Below are the code and all the weights of a small trained network. Each question names an input and a class and asks about switching units off, where a switched-off unit gives its printed mean instead of its output.

import numpy as np


def w(rows, s, z=0):
    codes = np.array(rows[::2]) - 128.0
    scale = np.full(codes.shape[1], s)
    scale[-1] = z or s
    return codes * scale


def f(y):
    return np.maximum(y, 0)


def log_softmax(a):
    a = a - a.max(-1, keepdims=True)
    return a - np.log(np.exp(a).sum(-1, keepdims=True))


def net(x, mask):
    res = np.array(x, float).reshape(1, 8) / 4 @ E
    y = f(res @ A[0][:, :-1].T + A[0][:, -1])
    res = res + np.where(mask, y, B[0][:, -1]) @ B[0][:, :-1]
    return log_softmax(res[-1] @ U[:, :-1].T + U[:, -1])


A, B = {}, {}
E = w([
[107,11,96,219],'x0',
[200,189,27,77],'x1',
[87,44,121,36],'x2',
[169,203,227,137],'x3',
[144,216,213,254],'x4',
[214,42,193,144],'x5',
[186,205,47,184],'x6',
[253,146,152,92],'x7',
],0.0052)
A[0] = w([
[185,201,74,135,253],'n0',
[6,139,209,123,114],'n1',
[170,129,196,221,201],'n2',
[60,116,133,219,242],'n3',
[5,53,66,127,237],'n4',
[189,212,108,102,247],'n5',
[179,116,144,3,154],'n6',
[176,58,200,166,149],'n7',
],0.0075,0.0032)
B[0] = w([
[85,125,55,138,245],'n0',
[87,169,254,119,200],'n1',
[161,189,149,146,239],'n2',
[130,130,209,40,227],'n3',
[49,72,120,44,254],'n4',
[44,110,78,118,243],'n5',
[153,24,74,87,211],'n6',
[235,142,131,200,203],'n7',
],0.0098,0.0061)
U = w([
[135,106,88,120,3],'0',
[244,142,188,169,76],'1',
[149,44,113,34,181],'2',
[160,209,110,141,172],'3',
[122,143,58,177,139],'4',
[73,169,170,81,142],'5',
],0.011,0.0042)

Each question gives the input, the list of numbers given to net, and the class t.
The units are the neurons (one row each of A and B). Each row of codes is followed by its name. A weight is (code - 128) times the scale printed after its matrix; where a second scale follows, it is the last column's (A, B and U).
mask holds one flag per neuron, in row order. A switched-off neuron (its flag False) gives its mean, the last column of its row in B, instead of its output. The means were averaged over made-up inputs and are rounded, as every weight is.
A unit's drop is (log p(t) with every unit on - log p(t) with that unit switched off) / (log p(t) with every unit on - log p(t) with every unit switched off).
The circuit of an input: a set's keep is (log p(t) with only the set's units on - log p(t) with every unit switched off) / (log p(t) with every unit on - log p(t) with every unit switched off). Starting from all 8 units, units are removed one at a time, each time the one whose removal leaves the highest keep (on an exact tie, the one counted first), for as long as the keep stays at least 0.8.
units of the circuit, in order: the units of the circuit, biggest drop first
unit that matters most: the unit with the biggest drop
top k neurons: the k neurons with the biggest drops, biggest first
drop of u: that unit's drop, to one decimal
input [4,-6,-3,7,-1,7,-4,-4], class 1: units of the circuit, in order : n7
input [4,4,-6,-8,0,-4,7,-7], class 2: units of the circuit, in order : n4; n3
input [-1,-4,0,-6,3,8,-2,-7], class 5: top 2 neurons : n1; n6
input [5,7,-5,-6,7,0,-7,-5], class 5: units of the circuit, in order : n6; n3
input [2,-4,-6,-1,-4,4,4,-4], class 1: units of the circuit, in order : n5; n0
input [1,-5,-8,1,6,-1,1,-4], class 1: top 2 neurons : n4; n2
input [4,-7,5,-3,1,8,7,-1], class 1: units of the circuit, in order : n7; n5
input [-1,6,-1,4,6,6,0,-1], class 4: units of the circuit, in order : n5; n3
input [3,8,-6,-2,6,-8,-7,7], class 4: units of the circuit, in order : n0; n5; n3
input [-7,2,-5,-5,-4,7,4,-6], class 4: units of the circuit, in order : n3; n4
input [-2,-7,3,5,-3,5,5,-6], class 1: units of the circuit, in order : n5; n7; n0
input [8,-8,-7,-1,-2,0,-8,-1], class 5: top 3 neurons : n1; n4; n6
input [5,6,-1,7,-3,-7,-5,2], class 4: top 2 neurons : n3; n4
input [-6,3,2,1,5,7,-4,-6], class 1: unit that matters most : n4
input [-6,-5,0,1,5,7,-6,-5], class 1: drop of n7 : 0.3
input [-4,5,-5,1,-2,1,1,-7], class 4: drop of n4 : 0.2
input [-6,4,2,6,-4,-8,-2,2], class 2: drop of n6 : 0.9
